Below are the code and all the weights of a small trained network. Each question names an input and a target symbol and asks about switching units off, where a switched-off unit gives its printed mean instead of its output.

import numpy as np


def w(rows, s, z=0):
    codes = np.array(rows[::2]) - 128.0
    scale = np.full(codes.shape[1], s)
    scale[-1] = z or s
    return codes * scale


def norm(h):
    return h / np.sqrt((h * h).mean(-1, keepdims=True) + 1e-5)


def f(y):
    return y / 2 * (1 + np.tanh(0.7978845608 * (y + 0.044715 * y**3)))


def softmax(a):
    e = np.exp(a - a.max(-1, keepdims=True))
    return e / e.sum(-1, keepdims=True)


def log_softmax(a):
    a = a - a.max(-1, keepdims=True)
    return a - np.log(np.exp(a).sum(-1, keepdims=True))


def net(x, mask):
    ids = ['ΛΞβγεζθπσφ'.index(c) for c in x.split()]
    T = len(ids)
    res = E[ids] + P[:T]
    r = norm(res)
    for j in range(3):
        rows = slice(2 * j, 2 * j + 2)
        q, k, v = (r @ M[0][rows].T for M in (Q, K, V))
        z = softmax(np.where(np.tri(T) > 0, q @ k.T / 2**0.5, -1e9)) @ v
        o = O[0][rows]
        res = res + np.where(mask[j], z, o[:, -1]) @ o[:, :-1]
    y = f(norm(res) @ A[0][:, :-1].T + A[0][:, -1])
    res = res + np.where(mask[3:19], y, B[0][:, -1]) @ B[0][:, :-1]
    return log_softmax(norm(res)[-1] @ U[:, :-1].T + U[:, -1])


Q, K, V, O, A, B = {}, {}, {}, {}, {}, {}
E = w([
[157,160,65],'Λ',
[4,156,112],'Ξ',
[79,87,142],'β',
[135,69,154],'γ',
[154,123,124],'ε',
[60,60,141],'ζ',
[180,68,112],'θ',
[106,127,130],'π',
[161,82,123],'σ',
[105,128,127],'φ',
],0.028)
P = w([
[199,254,201],'0',
[118,126,54],'1',
[128,128,65],'2',
[127,128,59],'3',
[128,128,59],'4',
[129,127,62],'5',
[131,130,56],'6',
[136,127,63],'7',
],0.0065)
Q[0] = w([
[110,102,46],'head 0',
[53,168,105],'head 0',
[142,109,7],'head 1',
[159,53,151],'head 1',
[107,53,138],'head 2',
[60,136,90],'head 2',
],0.018)
K[0] = w([
[169,138,193],'head 0',
[135,195,214],'head 0',
[133,174,143],'head 1',
[170,10,132],'head 1',
[58,31,228],'head 2',
[88,178,251],'head 2',
],0.013)
V[0] = w([
[87,95,96],'head 0',
[204,165,204],'head 0',
[76,222,149],'head 1',
[145,164,136],'head 1',
[68,21,67],'head 2',
[126,254,153],'head 2',
],0.0085)
O[0] = w([
[84,115,163,112],'head 0',
[206,183,134,166],'head 0',
[124,137,174,99],'head 1',
[20,150,111,106],'head 1',
[62,190,50,255],'head 2',
[45,253,126,27],'head 2',
],0.0048,0.0035)
A[0] = w([
[163,180,114,18],'neuron 0',
[130,93,174,149],'neuron 1',
[147,74,200,105],'neuron 2',
[167,146,188,253],'neuron 3',
[138,197,98,9],'neuron 4',
[184,76,123,87],'neuron 5',
[100,94,62,122],'neuron 6',
[121,167,252,23],'neuron 7',
[146,93,185,108],'neuron 8',
[105,59,170,250],'neuron 9',
[184,118,98,154],'neuron 10',
[76,117,140,132],'neuron 11',
[184,138,118,99],'neuron 12',
[101,157,98,155],'neuron 13',
[205,157,104,123],'neuron 14',
[210,76,139,133],'neuron 15',
],0.016,0.0047)
B[0] = w([
[156,200,102,129],'neuron 0',
[73,95,25,142],'neuron 1',
[153,19,84,147],'neuron 2',
[62,44,99,147],'neuron 3',
[164,109,58,145],'neuron 4',
[201,134,155,202],'neuron 5',
[156,121,148,255],'neuron 6',
[129,32,150,149],'neuron 7',
[137,64,2,131],'neuron 8',
[76,183,50,238],'neuron 9',
[141,231,181,205],'neuron 10',
[125,122,107,175],'neuron 11',
[78,179,78,152],'neuron 12',
[172,89,157,185],'neuron 13',
[94,181,105,186],'neuron 14',
[126,111,217,226],'neuron 15',
],0.0081,0.0067)
U = w([
[129,147,117,108],'Λ',
[23,185,167,153],'Ξ',
[129,189,217,252],'β',
[146,48,87,71],'γ',
[100,113,139,77],'ε',
[56,107,11,17],'ζ',
[214,95,151,159],'θ',
[81,79,230,110],'π',
[96,98,183,93],'σ',
[137,203,44,152],'φ',
],0.012,0.0036)

Each question gives the input, a string of symbols that net reads in full, and the target symbol t.
The units are the heads (2 rows each of Q, K, V and O) and the neurons (one row each of A and B). Each row of codes is followed by its name. A weight is (code - 128) times the scale printed after its matrix; where a second scale follows, it is the last column's (O, A, B and U).
mask holds one flag per unit, heads first, then neurons. A switched-off unit (its flag False) gives its mean, the last column of its rows in O or B, instead of its output. The means were averaged over made-up inputs and are rounded, as every weight is.
A unit's drop is (log p(t) with every unit on - log p(t) with that unit switched off) / (log p(t) with every unit on - log p(t) with every unit switched off).
The circuit of an input: a set's keep is (log p(t) with only the set's units on - log p(t) with every unit switched off) / (log p(t) with every unit on - log p(t) with every unit switched off). Starting from the 12 units with the biggest drops (on a tie, the unit counted first), units are removed one at a time, each time the one whose removal leaves the highest keep (on an exact tie, the one counted first), for as long as the keep stays at least 0.8.
units of the circuit, in order: the units of the circuit, biggest drop first
unit that matters most: the unit with the biggest drop
top k neurons: the k neurons with the biggest drops, biggest first
which heads matter: for each layer, one digit per head in row order, 1 if its drop is at least 0.15 and else 0, layers parted by /
drop when u is switched off: that unit's drop, to one decimal
input Λ Ξ σ φ, target γ: top 2 neurons : neuron 10; neuron 13
input γ Ξ γ β Ξ ε φ π, target β: unit that matters most : head 0
input Λ φ β, target ζ: units of the circuit, in order : neuron 9; neuron 15
input φ φ θ π ζ, target ζ: top 2 neurons : neuron 9; neuron 15
input θ θ Λ π, target θ: top 2 neurons : neuron 9; neuron 13
input φ ζ φ σ γ φ φ φ, target π: units of the circuit, in order : head 1; head 2; neuron 9; neuron 7
input θ Ξ Λ φ, target θ: top 2 neurons : neuron 9; neuron 13
input θ γ φ φ, target θ: top 2 neurons : neuron 9; neuron 15
input Ξ β φ, target Ξ: which heads matter : 111
input Ξ Ξ π γ φ γ Ξ π, target Ξ: which heads matter : 111
input φ σ π Ξ β π π, target π: which heads matter : 011
input Λ φ Ξ Λ γ γ ζ π, target γ: top 3 neurons : neuron 10; neuron 15; neuron 9
input Λ φ γ ε φ, target γ: top 2 neurons : neuron 10; neuron 15
input φ ζ φ, target π: unit that matters most : head 2
input γ θ ε ζ, target ζ: drop when neuron 9 is switched off : 0.5
input Λ β ζ φ φ θ ε, target β: drop when neuron 7 is switched off : 0.0
input Λ φ β Ξ ε π, target γ: drop when neuron 10 is switched off : 1.2
